Below are the code and all the weights of a small trained network. Each question names an input and a class and asks about switching units off, where a switched-off unit gives its printed mean instead of its output.

import numpy as np


def w(rows, s, z=0):
    codes = np.array(rows[::2]) - 128.0
    scale = np.full(codes.shape[1], s)
    scale[-1] = z or s
    return codes * scale


def norm(h):
    return h / np.sqrt((h * h).mean(-1, keepdims=True) + 1e-5)


def f(y):
    return np.maximum(y, 0)


def log_softmax(a):
    a = a - a.max(-1, keepdims=True)
    return a - np.log(np.exp(a).sum(-1, keepdims=True))


def net(x, mask):
    res = np.array(x, float).reshape(1, 8) / 4 @ E
    u = 0
    for l in range(2):
        y = f(norm(res) @ A[l][:, :-1].T + A[l][:, -1])
        res = res + np.where(mask[u : u + 4], y, B[l][:, -1]) @ B[l][:, :-1]
        u += 4
    return log_softmax(norm(res)[-1] @ U[:, :-1].T + U[:, -1])


A, B = {}, {}
E = w([
[80,79,107,161,102,209,100,113,72,100,148],'x0',
[44,118,171,215,124,71,194,147,149,110,122],'x1',
[146,134,95,191,83,140,149,161,78,77,82],'x2',
[105,155,169,127,83,152,250,70,71,173,75],'x3',
[160,128,89,203,99,72,159,68,94,151,95],'x4',
[130,110,141,77,198,123,118,116,135,73,253],'x5',
[66,78,99,159,118,161,79,152,145,149,132],'x6',
[152,68,159,130,97,199,106,127,125,55,90],'x7',
],0.0026)
A[0] = w([
[56,129,155,146,123,135,169,108,206,144,149,58],'L0N0',
[68,186,76,26,119,201,61,188,79,232,102,4],'L0N1',
[230,90,72,188,127,23,69,4,95,176,105,53],'L0N2',
[55,117,59,234,108,44,158,173,53,91,228,48],'L0N3',
],0.0031,0.0027)
B[0] = w([
[127,92,202,172,126,41,113,73,163,171,178,172],'L0N0',
[67,223,114,64,26,209,165,129,183,193,122,208],'L0N1',
[114,79,54,140,117,74,71,137,53,179,79,237],'L0N2',
[54,254,141,199,195,168,109,158,131,123,133,248],'L0N3',
],0.0049,0.0019)
A[1] = w([
[126,105,182,100,111,200,159,62,3,86,156,2],'L1N0',
[151,159,157,207,102,135,174,115,89,192,93,109],'L1N1',
[113,155,109,139,111,85,121,187,206,155,118,184],'L1N2',
[52,34,234,172,139,66,182,77,166,194,167,7],'L1N3',
],0.0037,0.0025)
B[1] = w([
[107,49,106,153,211,142,187,3,45,137,96,187],'L1N0',
[174,159,175,63,191,101,92,178,179,71,211,239],'L1N1',
[171,85,121,109,99,187,176,74,82,102,151,251],'L1N2',
[42,48,171,101,81,60,136,139,223,174,64,213],'L1N3',
],0.006,0.0025)
U = w([
[227,212,173,84,109,38,231,144,112,119,72,66],'0',
[129,58,118,205,41,202,72,213,117,38,48,2],'1',
[107,67,132,124,182,189,186,10,9,100,101,59],'2',
[174,119,3,161,108,40,30,124,47,219,86,147],'3',
[105,197,85,36,19,245,128,136,155,230,122,146],'4',
[2,62,208,127,102,44,165,132,226,186,115,212],'5',
[195,97,115,35,197,141,61,157,187,72,254,125],'6',
[33,236,112,248,189,112,136,177,101,86,192,223],'7',
],0.0092,0.00099)

Each question gives the input, the list of numbers given to net, and the class t.
The units are the neurons (one row each of A and B). Each row of codes is followed by its name. A weight is (code - 128) times the scale printed after its matrix; where a second scale follows, it is the last column's (A, B and U).
mask holds one flag per neuron, layer by layer. A switched-off neuron (its flag False) gives its mean, the last column of its row in B, instead of its output. The means were averaged over made-up inputs and are rounded, as every weight is.
A unit's drop is (log p(t) with every unit on - log p(t) with that unit switched off) / (log p(t) with every unit on - log p(t) with every unit switched off).
The circuit of an input: a set's keep is (log p(t) with only the set's units on - log p(t) with every unit switched off) / (log p(t) with every unit on - log p(t) with every unit switched off). Starting from all 8 units, units are removed one at a time, each time the one whose removal leaves the highest keep (on an exact tie, the one counted first), for as long as the keep stays at least 0.8.
circuit, biggest first: the units of the circuit, biggest drop first
k most important neurons: the k neurons with the biggest drops, biggest first
k most important neurons of layer l: the k neurons of layer l with the biggest drops, biggest first
drop when u is switched off: that unit's drop, to one decimal
input [5,-4,-3,4,1,8,-2,-8], class 2: most important neuron of layer 0 => L0N3
input [8,7,5,-1,2,-7,-1,1], class 7: circuit, biggest first => L0N3; L1N1
input [8,2,-6,7,5,1,4,3], class 5: 2 most important neurons of layer 1 => L1N3; L1N2
input [-5,5,-8,-6,6,-8,-7,-7], class 3: 2 most important neurons => L0N2; L0N1
input [-3,-7,-7,-5,-6,-3,8,7], class 4: 2 most important neurons => L0N1; L1N1
input [8,5,2,7,-2,4,5,-1], class 5: 2 most important neurons => L1N3; L0N0
input [6,7,1,-8,-7,4,1,1], class 7: 3 most important neurons => L0N3; L1N1; L1N3
input [3,0,-7,6,5,-2,-3,1], class 5: 3 most important neurons => L1N3; L1N2; L1N1
input [4,-2,8,-6,4,0,3,-3], class 7: 2 most important neurons => L0N3; L1N3
input [6,-3,8,2,3,0,0,-3], class 7: circuit, biggest first => L0N3; L1N1
input [0,-8,0,8,7,-4,3,-2], class 3: 2 most important neurons => L0N2; L1N2
input [-8,-4,3,-5,6,4,3,3], class 3: 2 most important neurons => L0N2; L1N1
input [-4,7,-6,-5,-4,8,2,-4], class 5: 2 most important neurons of layer 1 => L1N3; L1N1
input [5,-2,2,-8,-3,-4,1,-6], class 4: most important neuron of layer 0 => L0N1
input [0,-2,4,4,7,-2,-1,1], class 3: drop when L1N1 is switched off => -0.1
input [4,2,5,-2,1,1,-1,0], class 7: drop when L0N3 is switched off => 0.2
input [4,-3,2,3,-7,5,-3,-1], class 2: drop when L1N0 is switched off => 0.8
